Here is a tiny trained network, its code and every weight. The questions are about switching its units off for an input and a target symbol, where a switched-off unit gives its printed mean instead of its output.

import numpy as np


def w(rows, s, z=0):
    codes = np.array(rows[::2]) - 128.0
    scale = np.full(codes.shape[1], s)
    scale[-1] = z or s
    return codes * scale


def norm(h):
    return h / np.sqrt((h * h).mean(-1, keepdims=True) + 1e-5)


def softmax(a):
    e = np.exp(a - a.max(-1, keepdims=True))
    return e / e.sum(-1, keepdims=True)


def log_softmax(a):
    a = a - a.max(-1, keepdims=True)
    return a - np.log(np.exp(a).sum(-1, keepdims=True))


def net(x, mask):
    ids = ['ΛΞΦαγεζηθμτ'.index(c) for c in x.split()]
    T = len(ids)
    res = E[ids] + P[:T]
    u = 0
    for l in range(2):
        r = norm(res)
        for j in range(3):
            rows = slice(2 * j, 2 * j + 2)
            q, k, v = (r @ M[l][rows].T for M in (Q, K, V))
            z = softmax(np.where(np.tri(T) > 0, q @ k.T / 2**0.5, -1e9)) @ v
            o = O[l][rows]
            res = res + np.where(mask[u + j], z, o[:, -1]) @ o[:, :-1]
        u += 3
    return log_softmax(norm(res)[-1] @ U[:, :-1].T + U[:, -1])


Q, K, V, O = {}, {}, {}, {}
E = w([
[231,139,60,208,85],'Λ',
[65,44,64,222,208],'Ξ',
[60,37,58,3,59],'Φ',
[197,7,204,151,111],'α',
[110,129,122,112,164],'γ',
[213,212,36,55,58],'ε',
[112,126,122,113,170],'ζ',
[214,113,225,3,166],'η',
[215,149,201,187,218],'θ',
[117,128,121,113,175],'μ',
[113,134,110,117,180],'τ',
],0.0055)
P = w([
[68,167,174,192,1],'0',
[188,112,70,123,102],'1',
[180,131,62,116,114],'2',
[178,135,59,112,122],'3',
[182,136,57,108,125],'4',
[186,136,53,104,132],'5',
[188,137,49,100,137],'6',
],0.0026)
Q[0] = w([
[188,28,217,226,18],'0.h1',
[56,211,31,193,192],'0.h1',
[197,79,159,133,44],'0.h2',
[85,196,15,73,215],'0.h2',
[200,217,100,3,220],'0.h3',
[74,231,75,92,195],'0.h3',
],0.0058)
K[0] = w([
[229,39,20,120,227],'0.h1',
[3,200,166,250,92],'0.h1',
[223,158,4,31,244],'0.h2',
[20,197,235,152,71],'0.h2',
[128,193,248,123,23],'0.h3',
[74,221,181,211,70],'0.h3',
],0.0047)
V[0] = w([
[194,39,145,252,171],'0.h1',
[97,214,105,254,154],'0.h1',
[166,187,185,66,196],'0.h2',
[52,77,223,183,118],'0.h2',
[99,55,72,70,245],'0.h3',
[115,70,12,101,150],'0.h3',
],0.0032)
O[0] = w([
[131,79,152,254,108,101],'0.h1',
[145,169,65,205,248,226],'0.h1',
[139,227,226,133,164,17],'0.h2',
[107,11,198,158,151,251],'0.h2',
[47,65,158,170,165,73],'0.h3',
[19,132,67,165,160,124],'0.h3',
],0.0033,0.0013)
Q[1] = w([
[149,81,212,239,25],'1.h1',
[80,196,139,60,234],'1.h1',
[113,177,128,38,198],'1.h2',
[99,168,127,3,196],'1.h2',
[99,162,246,123,57],'1.h3',
[77,56,242,168,11],'1.h3',
],0.0053)
K[1] = w([
[254,52,24,176,47],'1.h1',
[31,204,218,55,169],'1.h1',
[125,166,112,38,179],'1.h2',
[116,140,123,8,199],'1.h2',
[175,62,92,74,86],'1.h3',
[180,25,55,119,116],'1.h3',
],0.0054)
V[1] = w([
[235,158,2,72,197],'1.h1',
[213,52,156,184,244],'1.h1',
[229,50,93,119,96],'1.h2',
[165,37,9,37,152],'1.h2',
[197,77,226,105,132],'1.h3',
[21,175,220,165,143],'1.h3',
],0.0029)
O[1] = w([
[108,133,172,242,99,190],'1.h1',
[18,233,205,117,66,199],'1.h1',
[113,162,184,238,131,218],'1.h2',
[2,154,229,138,4,255],'1.h2',
[69,87,208,132,148,186],'1.h3',
[55,207,93,109,235,76],'1.h3',
],0.0027,0.0022)
U = w([
[217,189,51,230,52,78],'Λ',
[20,26,36,242,215,210],'Ξ',
[41,47,66,42,36,146],'Φ',
[131,29,229,203,32,191],'α',
[195,53,33,46,251,206],'γ',
[231,231,37,91,46,182],'ε',
[33,215,189,51,224,108],'ζ',
[216,164,233,1,93,112],'η',
[200,220,226,228,170,118],'θ',
[65,226,221,131,208,38],'μ',
[98,212,66,171,218,3],'τ',
],0.0064,0.0035)

Each question gives the input, a string of symbols that net reads in full, and the target symbol t.
The units are the heads (2 rows each of Q, K, V and O). Each row of codes is followed by its name. A weight is (code - 128) times the scale printed after its matrix; where a second scale follows, it is the last column's (O and U).
mask holds one flag per head, layer by layer. A switched-off head (its flag False) gives its mean, the last column of its rows in O, instead of its output. The means were averaged over made-up inputs and are rounded, as every weight is.
A unit's drop is (log p(t) with every unit on - log p(t) with that unit switched off) / (log p(t) with every unit on - log p(t) with every unit switched off).
The circuit of an input: a set's keep is (log p(t) with only the set's units on - log p(t) with every unit switched off) / (log p(t) with every unit on - log p(t) with every unit switched off). Starting from all 6 units, units are removed one at a time, each time the one whose removal leaves the highest keep (on an exact tie, the one counted first), for as long as the keep stays at least 0.8.
circuit, biggest first: the units of the circuit, biggest drop first
most important unit: the unit with the biggest drop
which heads matter: for each layer, one digit per head in row order, 1 if its drop is at least 0.15 and else 0, layers parted by /
drop when u is switched off: that unit's drop, to one decimal
input γ Ξ μ, target γ: circuit, biggest first => (0.h1, 0.h2, 0.h3)
input Φ ζ γ θ θ ζ μ, target Φ: which heads matter => 100 / 000
input η ε γ γ μ, target η: most important unit => 0.h1
input ε Ξ γ, target ε: which heads matter => 000 / 000
input γ θ Φ μ, target γ: which heads matter => 111 / 100
input θ ε ζ, target θ: which heads matter => 001 / 000
input Φ ζ γ, target Φ: circuit, biggest first => (0.h1, 1.h2, 1.h1)
input Φ ε γ, target Φ: which heads matter => 100 / 010
input θ γ η μ, target θ: circuit, biggest first => (0.h3, 0.h1)
input γ Φ ζ, target γ: circuit, biggest first => (0.h1, 0.h3, 0.h2)
input γ τ μ ε Ξ τ, target γ: circuit, biggest first => (0.h2, 0.h3)
input α α γ γ ζ η τ, target α: which heads matter => 000 / 000
input γ ζ μ Ξ γ, target γ: circuit, biggest first => (0.h1, 0.h2, 0.h3)
input ζ Ξ Ξ Λ Ξ γ, target ζ: most important unit => 0.h2
input Λ Λ ζ ε Ξ μ, target Λ: which heads matter => 000 / 000
input ε γ Ξ η ε γ, target ε: which heads matter => 010 / 000
input γ Ξ μ ε γ θ γ, target γ: drop when 0.h1 is switched off => 4.1
input Λ γ γ Ξ Φ γ, target Λ: drop when 1.h1 is switched off => 0.1
input γ μ γ Ξ ζ, target γ: drop when 0.h2 is switched off => 0.7
input ε η ζ, target ε: circuit, biggest first => (0.h2)
